Below are the code and all the weights of a small trained network. Each question names an input and a class and asks about switching units off, where a switched-off unit gives its printed mean instead of its output.

import numpy as np


def w(rows, s, z=0):
    codes = np.array(rows[::2]) - 128.0
    scale = np.full(codes.shape[1], s)
    scale[-1] = z or s
    return codes * scale


def norm(h):
    return h / np.sqrt((h * h).mean(-1, keepdims=True) + 1e-5)


def f(y):
    return y / 2 * (1 + np.tanh(0.7978845608 * (y + 0.044715 * y**3)))


def log_softmax(a):
    a = a - a.max(-1, keepdims=True)
    return a - np.log(np.exp(a).sum(-1, keepdims=True))


def net(x, mask):
    res = np.array(x, float).reshape(1, 7) / 4 @ E
    u = 0
    for l in range(3):
        y = f(norm(res) @ A[l][:, :-1].T + A[l][:, -1])
        res = res + np.where(mask[u : u + 5], y, B[l][:, -1]) @ B[l][:, :-1]
        u += 5
    return log_softmax(norm(res)[-1] @ U[:, :-1].T + U[:, -1])


A, B = {}, {}
E = w([
[254,179,134,47,59,164,86,199,44,154],'x0',
[132,133,122,131,125,126,131,125,130,132],'x1',
[112,29,74,109,93,53,182,81,13,231],'x2',
[121,130,125,126,121,127,128,131,132,131],'x3',
[130,120,131,125,131,133,127,127,129,126],'x4',
[184,98,216,221,108,95,188,214,162,152],'x5',
[158,89,197,89,41,55,120,64,168,57],'x6',
],0.024)
A[0] = w([
[156,103,160,250,116,103,160,247,144,199,14],'L0N1',
[133,74,127,156,145,73,138,129,41,227,31],'L0N2',
[169,122,139,126,110,137,89,163,99,176,76],'L0N3',
[131,107,95,102,138,173,107,92,124,131,65],'L0N4',
[94,175,75,185,204,220,145,198,90,242,5],'L0N5',
],0.018,0.022)
B[0] = w([
[118,150,213,145,121,78,202,190,127,114,250],'L0N1',
[131,108,103,130,108,118,195,118,98,111,226],'L0N2',
[150,124,146,105,126,121,160,161,104,109,178],'L0N3',
[82,149,170,90,156,132,145,132,129,135,137],'L0N4',
[143,14,56,107,146,82,4,157,118,26,255],'L0N5',
],0.028,0.0085)
A[1] = w([
[153,100,141,162,112,166,66,119,153,253,70],'L1N1',
[132,116,147,170,110,136,60,117,151,250,4],'L1N2',
[116,123,95,165,193,171,130,195,94,194,58],'L1N3',
[133,145,120,161,122,141,99,136,109,217,61],'L1N4',
[141,121,162,114,68,98,128,92,141,130,24],'L1N5',
],0.046,0.016)
B[1] = w([
[156,71,32,140,130,165,62,73,121,75,128],'L1N1',
[139,78,154,95,83,6,139,99,111,131,128],'L1N2',
[130,79,132,102,93,66,103,131,138,15,163],'L1N3',
[125,181,152,103,132,140,113,124,133,164,127],'L1N4',
[139,38,79,103,168,83,79,171,112,6,254],'L1N5',
],0.015,0.0099)
A[2] = w([
[113,106,51,132,132,89,165,96,15,230,43],'L2N1',
[51,174,34,27,162,178,72,56,61,167,2],'L2N2',
[147,224,116,177,195,215,66,201,180,113,85],'L2N3',
[197,165,92,79,106,189,106,223,30,186,104],'L2N4',
[4,74,88,236,217,121,133,117,157,191,33],'L2N5',
],0.04,0.0059)
B[2] = w([
[23,56,119,102,62,210,127,89,162,170,233],'L2N1',
[166,131,212,206,117,52,199,244,131,86,252],'L2N2',
[42,10,99,109,44,152,186,91,96,192,235],'L2N3',
[164,233,121,118,230,156,81,37,165,165,235],'L2N4',
[218,253,113,81,178,160,67,77,115,164,221],'L2N5',
],0.02,0.025)
U = w([
[120,52,50,82,165,83,29,152,112,10,112],'0',
[56,65,111,106,66,185,185,87,128,193,255],'1',
[159,196,223,210,126,85,221,225,139,139,21],'2',
[193,252,98,94,204,158,82,55,131,180,136],'3',
],0.014,0.00096)

Each question gives the input, the list of numbers given to net, and the class t.
The units are the neurons (one row each of A and B). Each row of codes is followed by its name. A weight is (code - 128) times the scale printed after its matrix; where a second scale follows, it is the last column's (A, B and U).
mask holds one flag per neuron, layer by layer. A switched-off neuron (its flag False) gives its mean, the last column of its row in B, instead of its output. The means were averaged over made-up inputs and are rounded, as every weight is.
A unit's drop is (log p(t) with every unit on - log p(t) with that unit switched off) / (log p(t) with every unit on - log p(t) with every unit switched off).
The circuit of an input: a set's keep is (log p(t) with only the set's units on - log p(t) with every unit switched off) / (log p(t) with every unit on - log p(t) with every unit switched off). Starting from the 12 units with the biggest drops (on a tie, the unit counted first), units are removed one at a time, each time the one whose removal leaves the highest keep (on an exact tie, the one counted first), for as long as the keep stays at least 0.8.
units of the circuit, in order: the units of the circuit, biggest drop first
top k neurons: the k neurons with the biggest drops, biggest first
top k neurons in layer l: the k neurons of layer l with the biggest drops, biggest first
drop of u: that unit's drop, to one decimal
input [-4,-3,3,-6,-5,0,-4], class 0: units of the circuit, in order -> L0N5
input [-7,-7,7,-4,-7,-8,7], class 2: top 4 neurons -> L2N2, L0N1, L2N3, L0N2
input [-2,-4,4,4,2,-8,6], class 2: units of the circuit, in order -> L2N2, L0N1
input [5,-4,4,-1,3,2,3], class 3: top 2 neurons in layer 2 -> L2N4, L2N3
input [-6,1,1,6,-7,-7,-1], class 2: top 2 neurons -> L2N2, L0N1
input [3,-4,-8,6,0,5,7], class 1: top 4 neurons -> L2N3, L0N2, L0N5, L2N2
input [4,2,-4,-6,-1,4,0], class 1: top 4 neurons -> L2N3, L2N2, L2N5, L0N2
input [-8,-7,-3,-6,-5,-7,-7], class 3: top 3 neurons -> L2N5, L1N5, L0N3
input [-8,-3,5,-7,1,7,1], class 3: top 2 neurons in layer 2 -> L2N5, L2N2
input [7,6,-7,-1,8,7,-2], class 1: top 2 neurons in layer 2 -> L2N3, L2N2
input [5,4,-7,-7,-1,-8,-3], class 2: top 3 neurons -> L2N2, L0N1, L2N1
input [-6,-2,-7,-2,-5,6,1], class 1: top 2 neurons -> L2N3, L2N2
input [6,-1,0,3,-1,6,-8], class 0: top 2 neurons -> L0N5, L2N2
input [8,-2,3,-2,4,-2,-3], class 3: top neuron -> L2N4
input [-6,-6,-3,-5,-1,5,7], class 0: top 2 neurons -> L2N2, L1N5
input [-1,-6,1,-3,-5,3,4], class 0: top 2 neurons -> L1N5, L2N2
input [-3,-2,-8,7,2,8,7], class 1: top 2 neurons -> L2N2, L0N2
input [-4,-4,1,-6,-8,-1,3], class 3: top 3 neurons -> L2N5, L0N1, L0N3
input [7,-4,3,5,-5,5,2], class 3: top 2 neurons in layer 2 -> L2N4, L2N2
input [6,-2,-4,3,8,0,3], class 3: units of the circuit, in order -> L2N4
input [-8,7,-3,-1,-2,4,8], class 0: top 2 neurons in layer 2 -> L2N4, L2N2
input [-2,-7,-5,-7,-8,0,0], class 1: drop of L2N3 -> 0.4
input [-6,-6,-8,0,-6,3,-1], class 1: drop of L2N3 -> 2.9
input [6,2,5,-2,-8,3,7], class 0: drop of L2N5 -> 0.1
